Here is a tiny trained network, its code and every weight. The questions are about switching its units off for an input and a class, where a switched-off unit gives its printed mean instead of its output.

import numpy as np


def w(rows, s, z=0):
    codes = np.array(rows[::2]) - 128.0
    scale = np.full(codes.shape[1], s)
    scale[-1] = z or s
    return codes * scale


def f(y):
    return y / 2 * (1 + np.tanh(0.7978845608 * (y + 0.044715 * y**3)))


def log_softmax(a):
    a = a - a.max(-1, keepdims=True)
    return a - np.log(np.exp(a).sum(-1, keepdims=True))


def net(x, mask):
    res = np.array(x, float).reshape(1, 7) / 4 @ E
    y = f(res @ A[0][:, :-1].T + A[0][:, -1])
    res = res + np.where(mask, y, B[0][:, -1]) @ B[0][:, :-1]
    return log_softmax(res[-1] @ U[:, :-1].T + U[:, -1])


A, B = {}, {}
E = w([
[112,96,105,83,171,176],'x0',
[128,128,128,127,129,127],'x1',
[130,128,128,130,127,128],'x2',
[41,128,78,180,111,131],'x3',
[196,142,49,160,138,122],'x4',
[153,37,117,137,73,122],'x5',
[108,110,104,89,147,2],'x6',
],0.0083)
A[0] = w([
[136,117,122,148,154,130,14],'neuron 0',
[104,75,70,62,184,222,77],'neuron 1',
[140,137,71,150,143,115,29],'neuron 2',
[166,135,149,93,147,103,26],'neuron 3',
[149,64,132,144,80,141,69],'neuron 4',
[142,171,165,190,60,103,27],'neuron 5',
[152,142,172,175,91,249,15],'neuron 6',
[84,116,195,105,97,157,82],'neuron 7',
[117,206,149,145,183,148,54],'neuron 8',
[195,113,178,106,150,143,39],'neuron 9',
[142,81,126,140,82,137,66],'neuron 10',
[116,203,142,123,161,135,40],'neuron 11',
[120,219,129,106,138,147,89],'neuron 12',
[156,202,175,186,17,108,117],'neuron 13',
[138,84,124,121,75,113,91],'neuron 14',
[31,120,73,188,85,177,55],'neuron 15',
[119,181,153,137,171,137,74],'neuron 16',
[144,64,136,156,98,136,57],'neuron 17',
[105,134,170,124,110,147,255],'neuron 18',
[204,145,39,164,147,172,113],'neuron 19',
[77,111,175,104,115,106,37],'neuron 20',
[111,134,158,111,102,139,199],'neuron 21',
[223,127,192,74,115,161,101],'neuron 22',
[151,22,155,159,86,157,88],'neuron 23',
[81,103,218,123,125,161,56],'neuron 24',
],0.011,0.0055)
B[0] = w([
[126,170,179,100,82,121,98],'neuron 0',
[142,78,222,106,151,167,196],'neuron 1',
[125,148,159,107,60,107,126],'neuron 2',
[66,127,142,148,83,98,134],'neuron 3',
[116,157,99,87,127,152,154],'neuron 4',
[123,101,205,95,96,145,162],'neuron 5',
[105,81,132,84,136,2,241],'neuron 6',
[175,139,131,132,79,122,178],'neuron 7',
[110,137,89,93,114,162,173],'neuron 8',
[79,176,164,159,103,129,156],'neuron 9',
[114,158,121,88,120,146,138],'neuron 10',
[110,149,111,79,110,149,151],'neuron 11',
[122,136,90,87,133,148,176],'neuron 12',
[140,85,189,125,167,171,245],'neuron 13',
[119,140,107,94,148,129,146],'neuron 14',
[78,200,140,202,147,127,219],'neuron 15',
[115,139,100,99,121,147,151],'neuron 16',
[118,160,117,83,121,147,141],'neuron 17',
[160,111,63,168,164,148,253],'neuron 18',
[193,131,99,149,77,125,226],'neuron 19',
[140,137,159,105,61,87,146],'neuron 20',
[162,135,102,142,154,128,195],'neuron 21',
[73,178,129,202,137,135,227],'neuron 22',
[117,138,69,96,140,166,195],'neuron 23',
[171,134,134,133,51,131,183],'neuron 24',
],0.034,0.0052)
U = w([
[124,167,81,107,158,179,101],'0',
[91,192,156,228,148,125,93],'1',
[115,96,130,121,158,2,151],'2',
[171,135,114,189,171,149,245],'3',
[215,147,123,186,82,138,76],'4',
[153,103,197,146,177,184,98],'5',
],0.0094,0.012)

Each question gives the input, the list of numbers given to net, and the class t.
The units are the neurons (one row each of A and B). Each row of codes is followed by its name. A weight is (code - 128) times the scale printed after its matrix; where a second scale follows, it is the last column's (A, B and U).
mask holds one flag per neuron, in row order. A switched-off neuron (its flag False) gives its mean, the last column of its row in B, instead of its output. The means were averaged over made-up inputs and are rounded, as every weight is.
A unit's drop is (log p(t) with every unit on - log p(t) with that unit switched off) / (log p(t) with every unit on - log p(t) with every unit switched off).
The circuit of an input: a set's keep is (log p(t) with only the set's units on - log p(t) with every unit switched off) / (log p(t) with every unit on - log p(t) with every unit switched off). Starting from the 12 units with the biggest drops (on a tie, the unit counted first), units are removed one at a time, each time the one whose removal leaves the highest keep (on an exact tie, the one counted first), for as long as the keep stays at least 0.8.
units of the circuit, in order: the units of the circuit, biggest drop first
unit that matters most: the unit with the biggest drop
top k neurons: the k neurons with the biggest drops, biggest first
drop of u: that unit's drop, to one decimal
input [0,5,6,-6,8,3,-3], class 4: unit that matters most -> neuron 19
input [8,0,5,3,4,6,7], class 5: top 2 neurons -> neuron 1; neuron 6
input [-2,-1,-2,-7,5,-1,6], class 1: units of the circuit, in order -> neuron 6; neuron 22; neuron 3
input [-6,-7,4,-1,-8,8,-8], class 0: top 2 neurons -> neuron 23; neuron 4
input [-2,-7,3,5,-8,-1,7], class 4: units of the circuit, in order -> neuron 6; neuron 20
input [-4,6,7,-7,1,4,-8], class 2: top 2 neurons -> neuron 6; neuron 15
input [-6,-3,-7,5,-2,-6,6], class 0: units of the circuit, in order -> neuron 6; neuron 11; neuron 22
input [7,-3,-8,-5,-3,2,-1], class 5: top 3 neurons -> neuron 1; neuron 15; neuron 19
input [0,-4,-7,7,-8,5,5], class 4: units of the circuit, in order -> neuron 20; neuron 6
input [8,2,4,7,5,2,-4], class 5: top 4 neurons -> neuron 1; neuron 22; neuron 9; neuron 18
input [6,3,1,-3,4,-3,4], class 5: units of the circuit, in order -> neuron 1; neuron 18
input [-2,-2,4,7,-7,3,5], class 1: top 2 neurons -> neuron 15; neuron 6
input [-8,2,-5,4,8,3,-6], class 4: top 3 neurons -> neuron 19; neuron 1; neuron 2
input [-4,-8,7,8,-3,4,7], class 1: unit that matters most -> neuron 15
input [-6,-3,-7,2,4,2,-3], class 5: top 2 neurons -> neuron 13; neuron 5
input [-2,1,-7,0,-8,-7,3], class 4: units of the circuit, in order -> neuron 24; neuron 7
input [3,5,1,1,-5,0,-5], class 2: top 3 neurons -> neuron 6; neuron 19; neuron 13
input [-7,6,-4,5,-1,-2,-7], class 2: top 3 neurons -> neuron 6; neuron 1; neuron 22
input [-3,-6,0,4,-8,5,4], class 4: top 2 neurons -> neuron 20; neuron 6
input [-5,-3,-1,0,7,1,2], class 4: unit that matters most -> neuron 19
input [-6,-3,-3,4,8,6,4], class 4: top 3 neurons -> neuron 19; neuron 6; neuron 2
input [-1,4,-6,3,3,2,-8], class 2: drop of neuron 6 -> 1.6
input [6,5,5,-3,-6,-3,0], class 4: drop of neuron 8 -> 0.0
